Below is a small trained network, with its code and all its weights. Each question gives an input and a class and asks what happens when units are switched off, that is, made to give their printed mean instead of their output.

import numpy as np


def w(rows, s, z=0):
    codes = np.array(rows[::2]) - 128.0
    scale = np.full(codes.shape[1], s)
    scale[-1] = z or s
    return codes * scale


def f(y):
    return y / 2 * (1 + np.tanh(0.7978845608 * (y + 0.044715 * y**3)))


def log_softmax(a):
    a = a - a.max(-1, keepdims=True)
    return a - np.log(np.exp(a).sum(-1, keepdims=True))


def net(x, mask):
    res = np.array(x, float).reshape(1, 6) / 4 @ E
    y = f(res @ A[0][:, :-1].T + A[0][:, -1])
    res = res + np.where(mask, y, B[0][:, -1]) @ B[0][:, :-1]
    return log_softmax(res[-1] @ U[:, :-1].T + U[:, -1])


A, B = {}, {}
E = w([
[89,112,123,1],'x0',
[146,96,81,155],'x1',
[158,33,96,161],'x2',
[194,123,196,160],'x3',
[88,91,174,115],'x4',
[207,215,196,37],'x5',
],0.0088)
A[0] = w([
[135,141,67,101,121],'neuron 0',
[108,109,115,64,16],'neuron 1',
[146,166,60,180,83],'neuron 2',
[119,112,203,29,57],'neuron 3',
[61,82,158,123,114],'neuron 4',
[105,98,54,128,227],'neuron 5',
[122,92,98,64,163],'neuron 6',
[188,115,73,131,181],'neuron 7',
[150,110,178,32,156],'neuron 8',
[115,5,101,73,170],'neuron 9',
[111,167,146,137,127],'neuron 10',
[177,144,60,55,66],'neuron 11',
[190,25,218,101,93],'neuron 12',
[187,114,156,110,216],'neuron 13',
[161,48,143,142,62],'neuron 14',
[52,84,178,77,86],'neuron 15',
[100,165,152,145,109],'neuron 16',
[143,82,83,69,247],'neuron 17',
[234,206,122,138,252],'neuron 18',
[57,168,137,149,201],'neuron 19',
[61,90,125,140,83],'neuron 20',
[194,79,147,130,167],'neuron 21',
[89,217,159,145,130],'neuron 22',
[187,120,148,139,205],'neuron 23',
[174,226,115,137,148],'neuron 24',
[120,125,19,199,236],'neuron 25',
[166,135,199,151,15],'neuron 26',
[24,146,142,126,230],'neuron 27',
[129,56,162,151,37],'neuron 28',
],0.011,0.003)
B[0] = w([
[97,207,181,203,145],'neuron 0',
[42,108,103,91,152],'neuron 1',
[165,50,113,195,169],'neuron 2',
[18,73,198,185,211],'neuron 3',
[110,66,75,48,165],'neuron 4',
[156,153,74,146,193],'neuron 5',
[55,170,64,112,173],'neuron 6',
[75,179,88,227,170],'neuron 7',
[35,122,150,203,219],'neuron 8',
[149,150,54,55,212],'neuron 9',
[134,126,155,62,144],'neuron 10',
[17,248,139,88,175],'neuron 11',
[222,157,185,191,196],'neuron 12',
[120,192,130,218,183],'neuron 13',
[196,178,128,108,174],'neuron 14',
[80,64,89,107,175],'neuron 15',
[122,74,206,2,141],'neuron 16',
[115,207,75,131,186],'neuron 17',
[136,174,118,171,254],'neuron 18',
[209,47,114,84,161],'neuron 19',
[145,111,94,66,167],'neuron 20',
[204,180,103,160,179],'neuron 21',
[159,149,216,12,183],'neuron 22',
[167,180,121,195,181],'neuron 23',
[184,208,39,80,209],'neuron 24',
[197,128,90,198,243],'neuron 25',
[91,163,106,167,166],'neuron 26',
[201,34,89,87,181],'neuron 27',
[172,211,153,43,166],'neuron 28',
],0.0058,0.0094)
U = w([
[125,31,137,141,150],'0',
[217,101,140,178,92],'1',
[124,168,127,152,181],'2',
[63,195,53,145,7],'3',
[217,160,152,76,175],'4',
[71,93,40,131,151],'5',
[93,93,182,120,3],'6',
[140,66,68,250,165],'7',
],0.012,0.0045)

Each question gives the input, the list of numbers given to net, and the class t.
The units are the neurons (one row each of A and B). Each row of codes is followed by its name. A weight is (code - 128) times the scale printed after its matrix; where a second scale follows, it is the last column's (A, B and U).
mask holds one flag per neuron, in row order. A switched-off neuron (its flag False) gives its mean, the last column of its row in B, instead of its output. The means were averaged over made-up inputs and are rounded, as every weight is.
A unit's drop is (log p(t) with every unit on - log p(t) with that unit switched off) / (log p(t) with every unit on - log p(t) with every unit switched off).
The circuit of an input: a set's keep is (log p(t) with only the set's units on - log p(t) with every unit switched off) / (log p(t) with every unit on - log p(t) with every unit switched off). Starting from the 12 units with the biggest drops (on a tie, the unit counted first), units are removed one at a time, each time the one whose removal leaves the highest keep (on an exact tie, the one counted first), for as long as the keep stays at least 0.8.
circuit, biggest first: the units of the circuit, biggest drop first
most important unit: the unit with the biggest drop
top k neurons: the k neurons with the biggest drops, biggest first
drop of u: that unit's drop, to one decimal
input [-3,-8,-5,-5,8,6], class 6: most important unit => neuron 3
input [0,7,-4,6,8,5], class 2: circuit, biggest first => (neuron 8; neuron 3)
input [6,-4,5,3,-2,1], class 3: circuit, biggest first => (neuron 17; neuron 6; neuron 8)
input [6,-5,7,4,-2,-8], class 5: top 2 neurons => (neuron 9; neuron 4)
input [1,-1,4,4,5,5], class 1: circuit, biggest first => (neuron 12; neuron 11)
input [4,-4,5,2,-1,2], class 3: circuit, biggest first => (neuron 27; neuron 19; neuron 8)
input [-2,4,-8,-4,-8,-4], class 7: circuit, biggest first => (neuron 2; neuron 25)
input [-4,4,7,6,6,-8], class 1: top 2 neurons => (neuron 28; neuron 14)
input [1,0,-3,2,6,7], class 6: top 2 neurons => (neuron 3; neuron 8)
input [1,4,-6,1,-7,-3], class 7: top 2 neurons => (neuron 2; neuron 28)
input [-2,-4,5,2,7,-1], class 1: top 2 neurons => (neuron 12; neuron 22)
input [2,-7,0,8,-6,6], class 2: drop of neuron 3 => 0.2
input [-5,-2,-7,5,-7,0], class 4: drop of neuron 8 => 0.1
input [5,2,-7,2,-2,8], class 3: drop of neuron 8 => 0.1
input [6,7,1,5,8,4], class 2: most important unit => neuron 12
